How the states are linked:
tg: ba>lz, vi>bg
hg: ba>rm, vi>sm
tj: ba>sd, vi>bd
mh: ba>dq, vi>cq
sq: ba>ng, vi>jd
mc: ba>bg, vi>lz
hj: ba>pg, vi>bs
rc: ba>dp, vi>qr
jd: ba>tp, vi>sq
bs: ba>tg, vi>hj
cg: ba>mr, vi>mf
dq: ba>fd, vi>ls
sd: ba>zb, vi>cj
fb: ba>jj, vi>nr
mf: ba>mh, vi>cg
lz: ba>sf, vi>mc
qr: ba>lj, vi>rc
sf: ba>sq, vi>tp
sm: ba>pp, vi>hg
bd: ba>dc, vi>tj
zb: ba>bs, vi>pg
ls: ba>cq, vi>dq
cq: ba>cg, vi>mh
rm: ba>fb, vi>tc
nr: ba>tc, vi>fb
bg: ba>hj, vi>tg
tc: ba>sm, vi>rm
dp: ba>tj, vi>dc
dc: ba>qr, vi>dp
cj: ba>bd, vi>sd
lj: ba>hg, vi>pp
sj: ba>ls, vi>fd
jj: ba>mf, vi>mr
pp: ba>rc, vi>lj
pg: ba>cj, vi>zb
tp: ba>mc, vi>sf
mr: ba>nr, vi>jj
fd: ba>ch, vi>sj
ch: ba>jd, vi>ng
ng: ba>sj, vi>ch

The rows follow the links: the fewer symbols apart two states are, the more alike their rows tend to be.

Each row is also shifted at random along 3 hidden directions that mean nothing.

Row, then state:
20,39,12,22,37,-20,26,44,21,9,38,4,18,8,-6,12,-1,1,22,-35,41,-37,4,-21,-1,-8,-33,18,15,-22,-43,-38,1,52,-18,-5,-8,-23,-41,-46,38,1,6,-28,33,-35,19,-11,55,-23,-3,31,5,-17,-1,27,6,53,34,-10,6,3,49,-44,-49 | sd
-4,-42,-1,-13,-62,4,-31,-5,-17,28,-25,-36,-22,-44,-13,-51,13,2,-14,53,-53,39,-11,0,1,-9,36,-35,-39,-32,56,8,-15,-37,8,-7,47,7,33,-9,-41,5,8,30,-24,40,-12,10,-82,-9,-37,-37,33,20,18,-18,22,-27,17,-3,-32,5,-55,35,-30 | mc
6,24,-21,-2,39,24,-3,35,47,-63,16,35,18,12,16,9,6,58,8,-5,37,-29,2,25,-4,-3,-9,44,9,43,-20,16,65,-10,-9,-41,-52,-62,17,2,13,-18,-7,-48,-53,-12,6,16,15,7,56,16,28,34,-6,10,11,25,-7,-31,27,-12,-11,-3,32 | rm
-34,-6,-9,22,2,-10,-10,-44,-17,34,-8,-45,-19,38,4,-32,-4,-94,-39,60,-26,0,-5,-26,39,23,9,-64,14,-36,-1,-44,-46,-15,28,16,-2,56,-3,-12,-61,-11,-8,10,21,14,1,-14,-30,7,-27,-23,-18,-41,-3,4,19,-39,4,41,-25,4,-11,34,-46 | sj
-3,42,-11,14,-25,7,-1,81,-2,12,36,-25,-7,-18,-20,-60,37,-3,22,24,-2,-16,-42,17,12,-25,-8,6,2,-39,28,-3,-7,50,-56,-41,20,-34,30,-51,-7,-11,32,6,-57,19,-14,-7,-9,-68,-8,17,21,25,46,19,52,18,50,11,-10,-4,-4,49,-21 | tg
-18,-50,13,5,13,-53,33,-63,17,0,6,-25,29,43,23,33,-33,-9,-8,-5,22,28,42,0,20,11,33,5,-42,-18,-28,-15,-13,12,-12,30,-21,6,-37,-33,7,7,7,12,60,-31,33,-29,20,68,-2,-18,-33,-40,-41,-18,-22,52,-8,43,7,-10,33,-68,-99 | bd
-18,23,-27,0,-27,34,-31,58,24,-12,42,-18,-16,28,28,-65,36,10,-21,26,-14,-41,-12,21,-23,8,-15,3,0,-6,4,-14,8,23,2,-55,-14,-14,18,-11,-16,-32,18,9,-68,13,-20,18,-26,-54,2,22,43,-5,48,2,63,8,44,3,-6,-9,-50,-39,-43 | lz
5,-67,3,-1,-7,-5,-32,-72,-18,10,-42,-6,-13,-11,12,3,-10,17,-14,19,-38,18,11,-20,-13,4,33,-40,-19,-5,4,28,-4,-34,55,-1,21,30,-12,29,-47,0,1,11,33,-4,-1,-5,-58,39,-26,-51,27,-4,-12,-12,-22,-19,-33,0,-11,2,-20,-8,14 | hj
7,11,-23,-18,4,17,30,34,12,-23,12,40,9,12,28,23,19,47,35,-8,6,8,-21,42,17,-54,37,49,-5,41,12,39,34,37,-71,-37,-33,-66,26,4,31,-19,16,-22,-55,6,11,-16,0,19,40,9,-26,56,7,-12,-11,15,-8,11,54,-4,34,41,109 | hg
0,-61,-3,6,-6,-17,10,-83,-27,19,-28,-14,-1,29,46,32,1,-25,-12,15,-37,29,32,-15,2,-9,31,-48,-11,-7,-14,10,-37,-14,38,0,-16,26,-30,22,-51,-1,-3,-1,43,-11,19,-24,-47,68,-21,-57,-9,-19,-18,-19,-16,6,-46,29,-5,-3,23,-34,12 | pg
-16,36,9,-3,-56,42,-2,54,-15,43,26,-5,-7,40,15,-42,17,-58,-43,-14,-31,-9,-9,20,-24,34,-7,0,8,1,0,-64,-54,20,2,19,5,29,11,13,55,2,2,54,7,15,-17,25,8,-56,-10,51,-9,-30,31,-21,59,-23,26,13,-30,13,-14,-77,-57 | ch
0,-13,2,-19,-75,61,-30,18,-53,33,-32,17,-22,-56,-11,-43,5,25,14,-11,-76,1,-39,32,-51,-7,-23,4,10,39,51,68,-11,-7,16,-7,51,23,33,88,24,29,11,56,-26,31,-44,30,-35,-53,-15,-19,-1,29,49,-20,-10,-72,-18,-11,-10,-8,-31,19,140 | tp
-30,-35,21,-14,-41,12,-7,-45,24,-33,-14,-2,33,19,-4,6,-42,35,-40,-31,6,48,29,50,-23,62,22,48,-42,52,12,-10,-5,-53,15,54,0,15,4,33,62,25,-2,57,14,-8,-1,18,15,39,19,18,-46,-25,-42,-63,-3,6,-22,6,-11,-25,-47,-84,-111 | mr
-4,-7,-2,-9,7,4,26,5,9,-40,1,19,28,-28,-9,20,-12,83,55,-34,24,11,-17,43,-10,-25,7,70,-15,50,22,84,39,26,-58,-10,12,-45,16,19,56,23,15,-2,-25,-10,1,-18,38,14,43,4,-48,35,-4,-19,-44,9,-23,0,43,-15,33,40,107 | lj
30,-43,-6,-20,3,-3,7,-17,3,-17,-49,47,7,-32,19,41,14,62,0,3,-4,51,16,4,14,-45,53,8,-21,23,25,33,32,-37,-22,1,0,-51,20,9,1,8,-10,-27,-26,18,31,-15,-44,63,12,-14,7,58,-34,-18,-23,-2,-33,-26,27,7,18,45,55 | sm
10,33,17,12,-10,-34,-3,76,18,11,27,-35,-11,-88,-87,-56,2,19,70,8,33,-24,-37,-5,10,-35,-39,44,-12,-77,31,19,14,51,-65,-12,73,-23,21,-85,9,20,33,0,-14,6,-26,4,30,-75,-22,15,24,22,33,39,6,19,78,2,-13,1,-9,105,-33 | bs

Where do the symbols, taken in turn from left to right, take each start?
Answer with the state's name.
-38,-9,21,-3,9,5,-30,-79,15,-18,-6,-27,-8,-9,-40,-13,-58,-27,-9,-12,15,-26,10,-6,-30,95,-58,-10,22,12,-22,2,-13,-44,80,55,19,78,-37,47,-16,20,-7,50,56,-36,-28,48,40,1,-2,-4,-22,-69,-19,0,-28,-41,-28,-4,-35,-13,-57,-29,-37
ba ba => cg
47,6,7,-3,61,-18,31,-1,-19,17,1,56,0,15,30,75,3,9,17,-47,7,-14,14,-34,-5,-44,-7,-4,32,18,-39,-1,17,27,5,-22,-43,-27,-42,22,12,-2,-13,-57,38,-25,38,-20,10,26,14,-2,9,9,-9,17,-26,38,-25,-19,39,17,75,-27,90
vi vi vi => dc
-2,-59,18,8,11,-45,12,-89,-5,9,-28,-24,-4,-12,-13,40,-31,6,19,-5,10,21,25,-15,5,-4,7,-15,-13,-26,-16,37,-15,-4,13,29,17,34,-43,11,-24,21,7,7,70,-24,11,-20,0,59,-13,-54,-19,-27,-35,-11,-64,9,-35,21,8,-6,23,10,14
vi ba vi => pg
-38,1,-19,3,3,29,-35,-35,-7,-1,0,-14,-25,29,17,-27,0,-43,-17,24,-31,-53,-5,-23,-24,50,-30,-53,35,6,-24,-13,-15,-25,79,-15,-18,66,-17,53,-59,-19,-13,12,-1,4,-22,23,-24,-14,-8,-20,17,-35,27,6,12,-50,-13,12,-23,-8,-43,-10,25
vi ba ba vi => sf
1,11,6,-10,-81,41,-10,39,-53,52,0,-11,-18,-3,1,-53,22,-29,-8,9,-70,19,-44,30,-8,-13,3,-11,3,-2,46,-4,-57,32,-22,4,29,24,38,27,36,5,11,60,-29,40,-33,4,-35,-63,-16,22,-30,9,59,-20,24,-49,14,16,-20,17,7,19,51
ba ba ba => bg
33,42,7,4,15,-16,20,69,-21,23,34,4,0,-35,-31,-15,10,3,67,-24,7,-26,-35,2,9,-61,-35,32,22,-31,3,9,-4,83,-77,-9,32,-15,0,-35,45,-1,21,-8,10,-2,-10,-23,39,-63,-3,26,-6,19,37,33,-12,33,40,8,19,10,59,62,81
ba vi ba => pg
23,61,7,1,83,8,-28,12,13,-42,-19,32,-19,-67,-65,16,-22,14,38,-32,47,-81,-10,-48,-28,28,-94,-5,73,14,-23,12,51,-23,63,-9,16,27,-26,36,-20,12,-3,-58,-4,-30,-19,48,59,-43,12,10,31,1,9,59,-27,-29,-11,-63,-5,4,-21,57,96
vi ba vi vi => mr
-16,-24,17,4,-3,-65,30,-15,30,-19,-12,-53,22,-60,-76,-2,-31,34,66,17,67,58,-6,12,45,-30,28,71,-52,-44,34,42,23,29,-96,41,60,-42,25,-83,11,21,26,5,9,-10,12,-44,43,26,2,-21,-42,19,-37,5,-45,46,22,34,18,-3,25,108,-59
ba ba => hg
40,-27,-8,-2,27,-45,28,-18,8,-1,-16,15,0,25,43,45,34,-6,-34,43,18,67,37,-29,79,-66,109,-31,-38,-40,-7,-32,16,-26,-40,-19,-38,-65,20,-78,-43,-18,-6,-63,-11,26,61,-44,-66,97,-5,-19,25,48,-39,-5,32,56,4,-2,17,25,37,19,-90
ba vi ba => lj
-1,59,19,7,-18,14,-6,51,-19,42,8,-9,-16,-18,-37,-34,-4,-59,6,-11,-4,-18,-40,-11,11,13,-52,-10,26,-30,7,-43,-47,25,-15,27,35,31,8,-14,30,19,-9,25,19,14,-15,16,35,-76,-27,41,-21,-10,29,13,18,-29,34,0,-29,20,15,28,2
vi ba => ls
-7,-36,22,-29,-47,0,-8,-23,13,-22,-28,2,23,-61,-40,5,-33,56,3,-13,9,67,5,36,9,16,41,46,-44,31,44,39,17,-64,-17,46,37,-22,32,3,34,29,-4,31,-3,15,-2,10,-8,32,4,-10,-15,21,-39,-35,-26,-8,-21,-9,4,-16,-32,27,-48
vi vi vi => fb
-30,-23,25,-16,-46,-15,13,-47,-31,19,-27,-22,4,-25,-39,-14,-38,-27,10,2,-12,60,-25,27,13,14,6,22,-23,-2,43,25,-44,-14,-31,69,49,39,12,6,34,28,-5,63,26,24,-9,-16,14,14,-9,-11,-72,3,-24,-34,-35,-42,-16,31,-6,-12,11,62,16
vi vi ba => mr
18,40,-23,3,60,-12,-4,34,36,-28,9,17,-16,-20,-17,-3,19,19,18,34,55,-19,-6,-18,45,-28,10,5,7,-20,-8,-10,57,-18,-9,-24,-23,-46,26,-49,-46,-22,0,-66,-45,14,9,-5,1,-5,19,-5,35,49,-2,27,22,19,19,-34,19,9,-12,92,3
vi vi vi => nr
-18,-31,14,9,8,-57,32,-41,29,-25,10,-33,34,12,-12,22,-33,24,15,-18,47,40,20,14,18,12,26,50,-44,-17,-19,1,-4,9,-45,33,1,-15,-18,-49,17,7,17,17,39,-34,24,-23,33,52,5,5,-35,-33,-45,-8,-24,63,-2,34,17,-14,22,-33,-119
vi ba => tj
19,48,-36,6,58,22,-7,34,12,-18,19,45,-9,49,32,22,40,-28,-9,8,12,-49,-6,-25,16,-20,-12,-35,57,20,-32,-28,22,2,9,-59,-66,-26,-10,-5,-21,-41,-28,-63,-41,5,20,-4,0,-1,22,26,29,22,19,27,31,5,1,-20,17,17,23,7,68
ba vi vi => mf
